(in the rows, 128 means zero)
Known rows:
trebro: [ 99 131 142 136 127 123 123 106 138 135 120 127 105 135 128 123 123 139
 152 111 136 133 131 121 129 129 126 127 137 134 137 126 118 132 123 153
 114 131 115 132 134]
mesun: [115 116 139 126 122 124  97 114 138 120 125 130 105 128 131 130 132 132
 140 113 134 135 131 109 126 129 135 125 133 130 137 127 118 134 128 151
 113 139 131 130 124]
klopu: [109 114 138 127 124 124  96 115 138 117 120 132 106 138 129 130 133 132
 142 110 132 133 131 110 128 127 135 126 133 128 138 123 117 134 128 154
 114 139 127 132 127]
kimor: [112 124 142 128 123 126 103 108 138 127 124 128 106 123 132 130 133 133
 140 113 137 133 130 105 124 128 133 121 136 129 133 125 122 134 127 153
 112 137 131 132 131]
giga: [108  95 116 134 136  94  50 125 126  83 117 148 132 131 130 132 137 137
 157  95 116 130 130 103 120 146 159 124 113 154 125 179 132 135 128 160
 120 133 134 132 115]
skuvi: [101 104 109 137 134 112  48 169 136 121  96 142 161 138 117 121 161 163
 149  85 103 132 122 174 105 136 166 132  86 161 114 174 127 134 147 129
 121 143 109 127 103]
tidu: [118 109 154 126 120 126  58 103 151 145 109 125 102 133 126 128 134 138
 124 117 145 142 122  91 133 115 118 120 127 115 150 102 109 132 125 131
 111 158 142 134 136]
fliplo: [ 99  99 147 126 121 131  64 102 150 149 113 123 102 134 117 128 136 140
 133 101 145 140 124  97 136 117 119 123 127 118 151  97 111 133 123 135
 112 159 135 135 142]
feskas: [163 122 118 145 123 133 112 133 124  97 134 117 142 131 121 142 136 152
 120 113 137 134 127 147 144 173 169 146 128 129 135 145 138 131 121 144
 123 143 131 134 138]
plufem: [ 72 114 128 134 132 140 133 108 132 101 152 110 102 105 118 142 135 128
 142 113 115 119 125 116 115 109 153 115 130 138 144 137 119 136 123 138
 122 138 142 137 112]
rirel: [ 97 119 113 144 125 163 173 140 127  86 174  87 126  99 100 158 145 150
 127 124 112 119 117 177 118 130 172 137 130 124 158 131 113 139 122 115
 127 142 143 139 114]
stetum: [ 47 108 126 134 133 155 163 105 130  96 167  98  97  97 105 147 134 125
 147 109 106 113 124 125 112  95 153 117 130 136 155 127 115 137 121 131
 125 139 140 140 109]
rokler: [135 145 134 133 122 153 142 142 140 145 119 120 127 144 127 120 146 140
 121  97 122 137 129 155 121 126 156 136 113 135 117 113 130 131 141 139
 119 145 110 128 115]
sare: [173 143 147 135 128 114 107  84 134 116 131 114 120 129 129 129 128 126
 149 104 149 135 130  75 148 134 148 120 134 146 131 132 140 129 110 168
 119 142 138 132 137]
tostes: [135 148 134 133 121 151 144 145 140 147 122 119 129 143 127 121 146 141
 122  97 123 137 130 159 122 126 156 136 114 135 115 110 129 131 143 138
 118 145 109 127 114]
gevam: [171 151 133 136 118 151 135 137 135 115 149 111 129  85 140 147 149 163
 114 146 142 132 121 157 118 158 153 130 134 124 131 136 124 137 138 132
 111 134 146 134 126]
sugas: [136 147 149 126 124 132 109 103 138 132 133 126 101  89 150 134 138 140
 129 136 141 133 129 100 112 130 131 109 135 132 125 140 126 133 138 149
 107 132 146 133 124]
zogren: [159 167 142 131 121 157 150 137 139 148 129 117 128 107 149 125 153 144
 109 116 129 137 128 148 106 127 156 123 115 140 103 126 136 130 154 135
 113 138 123 129 107]

Facts:
muskim Δ savo; ludre Δ plafle; rupli Δ stistopel; stetum Δ votrak; budek Δ sugas; budek Δ plivon
feskas Δ graduk; plufem Δ guvem; refido Δ votrak; klopu Δ stadral; braladrul Δ drutru; braladrul Δ plidorum
fleskekos Δ tenum; rorovel Δ vone; guvem Δ plistin; skitoskal Δ braladrul; skitoskal Δ kekik; dritirok Δ sare
plidorum Δ flobis; dragek Δ plufem; nezan Δ stadral; kimor Δ dragek; mudu Δ digrik; mudu Δ flovun
savo Δ vuba; sugas Δ rupli; fupak Δ flovun; plobor Δ tostes; rokler Δ graduk; tuflefam Δ drulun
skisku Δ plistin; giga Δ gustodok; graduk Δ plistin; drobrer Δ tidu; mesun Δ trebro; mesun Δ vone
gevam Δ kledrur; gevam Δ savo; gevam Δ fliplo; tredrel Δ plurir; tredrel Δ flovun; mavuk Δ plafle
niflo Δ skisku; niflo Δ graduk; dobir Δ digrik; dobir Δ tredrel; tratol Δ ludre; tostes Δ feskas
fladar Δ floplu; fladar Δ skiplak; kledrur Δ sare; kledrur Δ plivon; gustodok Δ drulun; rimanas Δ flobis
rimanas Δ muskim; flobis Δ plistin; zarezik Δ plistin; plivon Δ feskas; plivon Δ fupak; plivon Δ savo
plivon Δ stadral; kekik Δ mudu; skiplak Δ floplu; ketetrak Δ guvem; groni Δ feskas; drobruska η ketetrak
muskim η plistin; muskim η plafle; skuvi η drutru; skuvi η flovun; stumor η drobrer; stumor η skitoskal
lazoske η gevam; fliplo η mudu; ludre η niflo; stetum η niflo; trebro η botur; budek η skuvi
budek η giga; budek η braladrul; feskas η muskim; plufem η nezan; plufem η niflo; gabru η ziskan
refido η mudu; refido η skuvi; refido η guvem; klopu η budek; tenum η rupli; plurir η skiplak
ziskan η tidu; delar η giga; delar η floplu; fleskekos η grito; fleskekos η trebro; plistin η stistopel
rorovel η fliplo; lakagris η drobrer; lakagris η grito; lakagris η ziskan; tidu η guvem; skitoskal η delar
skitoskal η rimanas; lugrok η kledrur; dritirok η zarezik; plidorum η plafle; dragek η fleskekos; rirel η niflo
kimor η drulun; kimor η lato; floplu η mavuk; mudu η fladar; savo η votrak; fupak η grito
plobor η plafle; rokler η sugas; tuflefam η votrak; tuflefam η muskim; skisku η lato; giga η drutru
giga η nezan; giga η muskim; graduk η stistopel; graduk η stetum; mesun η braladrul; vone η digrik
tredrel η grito; dobir η lakagris; dobir η delar; tostes η zogren; fladar η niflo; gustodok η tuflefam
stadral η stetum; flobis η trebro; sare η votrak; vuba η mavuk; zarezik η kledrur; flovun η drutru
plivon η plafle; plivon η skiplak; kekik η drutru; groni η grito; drobruska Σ b; muskim Σ a
skuvi Σ b; stumor Σ a; lazoske Σ c; zogren Σ b; fliplo Σ a; ludre Σ b
stistopel Σ a; rupli Σ a; stetum Σ a; grestuk Σ c; digrik Σ a; trebro Σ a
budek Σ a; feskas Σ c; plufem Σ a; tresenar Σ a; gabru Σ b; refido Σ b
klopu Σ a; tenum Σ a; plurir Σ a; ziskan Σ a; delar Σ b; braladrul Σ a
fleskekos Σ a; plistin Σ b; rorovel Σ b; lakagris Σ c; tidu Σ a; votrak Σ c
guvem Σ a; skitoskal Σ b; lugrok Σ a; dritirok Σ a; plidorum Σ a; dragek Σ c
grito Σ a; nezan Σ a; rirel Σ c; kimor Σ a; floplu Σ c; mudu Σ b
savo Σ c; sugas Σ a; fupak Σ a; plobor Σ b; rokler Σ b; lato Σ a
tuflefam Σ a; skisku Σ b; giga Σ a; graduk Σ a; drobrer Σ b; mesun Σ a
vone Σ a; gevam Σ c; tredrel Σ c; mavuk Σ c; niflo Σ a; dobir Σ a
tratol Σ b; drulun Σ b; tostes Σ b; fladar Σ b; kledrur Σ b; gustodok Σ a
stadral Σ b; plafle Σ a; rimanas Σ b; flobis Σ a; sare Σ a; vuba Σ c
zarezik Σ c; flovun Σ a; drutru Σ a; plivon Σ c; kekik Σ a; skiplak Σ a
ketetrak Σ a; botur Σ b; groni Σ b; drobruska Θ 489; muskim Θ 614; skuvi Θ 489
stumor Θ 614; lazoske Θ 575; zogren Θ 60; fliplo Θ 614; ludre Θ 234; stistopel Θ 575
rupli Θ 575; stetum Θ 575; grestuk Θ 979; digrik Θ 575; trebro Θ 575; budek Θ 234
feskas Θ 416; plufem Θ 614; tresenar Θ 416; gabru Θ 979; refido Θ 979; klopu Θ 979
tenum Θ 979; plurir Θ 614; ziskan Θ 60; delar Θ 575; braladrul Θ 614; fleskekos Θ 60
plistin Θ 575; rorovel Θ 614; lakagris Θ 575; tidu Θ 234; votrak Θ 575; guvem Θ 489
skitoskal Θ 489; lugrok Θ 575; dritirok Θ 575; plidorum Θ 575; dragek Θ 614; grito Θ 575
nezan Θ 60; rirel Θ 979; kimor Θ 489; floplu Θ 489; mudu Θ 979; savo Θ 614
sugas Θ 489; fupak Θ 489; plobor Θ 614; rokler Θ 575; lato Θ 234; tuflefam Θ 979
skisku Θ 614; giga Θ 60; graduk Θ 614; drobrer Θ 575; mesun Θ 416; vone Θ 979
gevam Θ 614; tredrel Θ 575; mavuk Θ 575; niflo Θ 60; dobir Θ 575; tratol Θ 575
drulun Θ 575; tostes Θ 575; fladar Θ 575; kledrur Θ 234; gustodok Θ 614; stadral Θ 575
plafle Θ 575; rimanas Θ 614; flobis Θ 489; sare Θ 489; vuba Θ 575; zarezik Θ 60
flovun Θ 416; drutru Θ 575; plivon Θ 234; kekik Θ 575; skiplak Θ 575; ketetrak Θ 489
botur Θ 614; groni Θ 234

Rows:
No name comes twice in this set of rows, the named rows included.
[135 141 143 128 127 130 106 104 136 123 137 126 109  85 151 138 139 139
 135 135 136 131 130  98 109 130 139 108 133 139 121 147 128 134 136 149
 110 130 149 134 117] : nezan
[164 125 125 131 111 145 153 161 133  78 141 121 127 141 129 147 141 140
 119 119 131 131 126 166 132 153 162 154 140 108 141 107 106 140 129 144
 116 137 128 128 119] : vuba
[117 121 132 130 134 110  51 119 136 114 123 140 125  81 147 135 146 155
 149 127 125 129 125 110  99 139 141 106 119 156 115 185 129 135 141 144
 110 128 147 133 117] : drutru
[130 163 137 126 117 165 177 142 135 165 130 116 125 104 125 119 160 157
 140  90 128 127 132 181 107 121 149 131 129 147 102 116 144 137 156 155
 112 129  98 126 132] : kledrur
[116 112 150 130 122 127  74 103 149 142 111 125 100 147 125 126 128 135
 127 117 144 143 124  96 136 122 119 124 130 116 152 102 106 131 122 135
 113 154 133 134 133] : ziskan
[ 90 136 137 131 130 152 150  97 134 110 165 105  97  64 134 146 140 133
 135 136 121 120 123 112 102 104 149 104 134 140 137 144 122 136 132 132
 116 132 156 140 107] : niflo
[143 165 133 172 132 124 160 133 142 129 131 106 132 152 131 132 111 166
 131 159 136 142 117 170 136 172 140 150 136 127 147 143  97 126 113 120
 120 126 105 136 126] : tredrel
[139 134 126 147 120 136 135 141 133 116 137 112 130 135 120 140 134 160
 129 125 135 135 121 169 135 160 151 150 137 122 146 130 113 135 120 134
 119 137 120 134 134] : dragek
[127 127 136 130 119 147  95 143 150 157 109 119 131 152 118 120 152 148
 116  91 127 142 124 147 126 119 144 136 104 127 129  98 118 132 139 123
 117 161 116 129 120] : refido
[ 71 115 137 123 120 136 144 114 133 147 125 127 103 118 104 123 139 147
 172  79 135 122 133 147 128 124 128 134 150 140 134 117 132 141 129 174
 112 126 103 129 157] : lugrok

Now the same things, written a new way:
Known rows:
fleskekos: [138 133 104 156 146  56 134 145 140 121 163 143  74 127 138 152 183 138
 141 133  97 137 120 145 123  88 124 206 103  56 131 129 118 148 125 145]
stetum: [126 137 107 119 141 104 150 148 147 117 166 138  65 131 130 159 153 133
 125 134 102 136 131 179 127  83 132 199 118  79 125 129 105 162 125 134]
tratol: [136 121  95  92 136 100 163 162 147 111 151 141 108 119 147 149 124 148
 145 136  96 120 134 177 126  58 127 179  79  48 150 133 106 113 114 144]
grito: [135 136  97 138 145  69 162 139 137 124 157 140  68 124 136 154 187 141
 136 132 101 133 125 154 120  89 124 204 111  46 128 132 114 143 132 144]
rupli: [110 139 134 123 151 121 173 104 168 120 145 130  50 116 156 171 154 165
 164 134  69 111 125 201 133  59 121 211 107  38 122 137 142 159 148 159]
rimanas: [138 128  84  81 136  99 183 155 141 115 141 137 107 110 145 149 140 151
 132 136 105 115 138 179 122  63 124 176  85  25 152 136 100 104 121 148]
lazoske: [133 107 174 124 128 138 137 148 178  99 146 115  96 103 138 165 159 147
 204 132  83 148  89 151 118  51 125 186 133  88 138 113 141 131 117 149]
plafle: [126 143  86 115 138 114 162 158 138 125 155 142  60 134 140 151 159 129
 147 128  90 127 131 177 120  90 133 201 119  41 116 135 115 144 129 130]
graduk: [125 133 119 130 141  96 128 156 150 113 169 141  65 136 133 157 146 133
 131 134  98 140 126 172 131  82 133 200 113  89 128 129 109 170 119 131]
plurir: [125 133 106 139 137 106 109 177 143 120 163 145  61 143 149 146 148 126
 159 127  80 135 122 166 124  87 134 204 111  63 117 135 121 158 116 125]
flobis: [139 130 117 170 146  41 108 151 141 118 168 141  77 135 142 150 184 139
 146 132  93 142 112 136 126  88 123 208  97  67 132 129 120 155 119 143]
fupak: [136 130 114 164 145  55 110 151 145 117 170 141  75 133 138 154 174 137
 139 133  96 142 116 146 128  85 125 207 100  76 133 128 116 160 118 141]
dritirok: [139 122  95 159 139  71 105 136 134 116 186 157  74 140 131 162 133 142
 191 150  82 149 145 140 125  74 130 180 117  85 118 174 113 183 135 126]
plufem: [126 132 118 131 141  93 128 152 150 112 171 139  68 138 132 159 147 133
 125 135 100 140 126 171 131  81 133 201 113  91 128 126 108 170 120 134]
budek: [128 136 103 124 142  96 151 148 146 117 164 139  65 131 132 158 158 132
 129 133 101 135 129 175 126  84 132 199 116  74 127 130 107 161 126 136]
dragek: [148 109 172 142 128  80 118 166 155 109 139 132 102 103 140 160 198 155
 166 126  96 156  89 102 113  63 123 181 112  89 135 122 127 125 108 146]
gabru: [138 118 111 106 136  80 128 167 151 105 157 139 113 119 147 148 129 151
 134 138 102 128 127 167 129  59 124 179  73  63 156 130 104 126 107 146]
ketetrak: [125 130  93 120 152  65 240 140 115 141 146 179  68 137 136 174 152 168
  71 111  73 137 129 133 135  57 153 198  95  80  99 137 120 161 132 145]

Rows:
No name comes twice in this set of rows, the named rows included.
[125 142  84 115 138 118 160 165 136 127 152 143  57 134 144 148 157 127
 156 126  85 125 131 174 118  92 134 203 119  37 112 137 115 142 128 129] : skiplak
[132 121 104 100 132 116 122 190 147 108 149 141 104 128 157 141 113 143
 154 133  86 124 127 176 128  59 130 179  77  50 145 135 109 120 102 134] : plobor
[135 111 177 105 122 127 137 165 163 103 144 130  93 107 129 166 168 149
 149 128 104 154  99 136 118  57 132 172 129 111 133 119 114 141 110 136] : rirel
[109 132 158 148 149 110 123 118 176 111 156 129  53 127 158 170 140 165
 169 137  66 123 116 193 140  56 123 212  98  71 126 134 146 176 134 156] : tenum
[130 110 111 103 146  65 200 172 126 123 142 181 114 133 151 167 104 182
  76 116  71 136 124 133 142  27 151 177  54  90 130 137 114 138 105 148] : drobruska
[129 131 105 131 143  86 150 146 144 120 167 142  67 131 133 156 159 133
 143 132  94 133 127 169 126  83 130 201 112  69 125 130 113 155 126 138] : tresenar
[141 116 149  92 122 123 186 151 152 116 128 129  90  97 130 164 192 151
 151 125 107 144 107 135 107  64 129 173 133  65 128 123 116 118 123 143] : mavuk
[142 118 111 123 139  66 118 168 148 107 155 141 116 121 152 146 139 152
 142 137  97 130 122 154 129  59 122 182  68  55 158 131 108 118 105 148] : groni
[132 125  95  81 133 117 155 172 148 110 146 138 104 121 150 146 120 146
 142 134  97 119 134 181 126  61 129 177  83  42 148 132 103 115 112 138] : plistin
[149 103 139 126 119 109 142 143 141 112 151 147  96 106 130 171 160 158
 213 141  86 156 125 108 108  55 130 151 138  84 119 168 120 142 131 129] : zarezik
[140 114 159 104 124 117 160 157 155 111 134 130  92 100 131 163 189 152
 154 126 103 150 101 130 111  63 129 175 128  82 130 123 117 126 117 141] : floplu
[143 112 157 113 124 106 156 156 155 111 135 129  95 101 133 162 193 153
 158 125 103 149 100 124 111  63 127 177 124  79 130 122 120 123 116 143] : lakagris
[145 127  85 107 139  64 165 157 135 118 141 140 113 111 153 144 163 154
 147 134 100 116 126 153 120  67 118 182  73  12 154 136 109  94 118 153] : botur

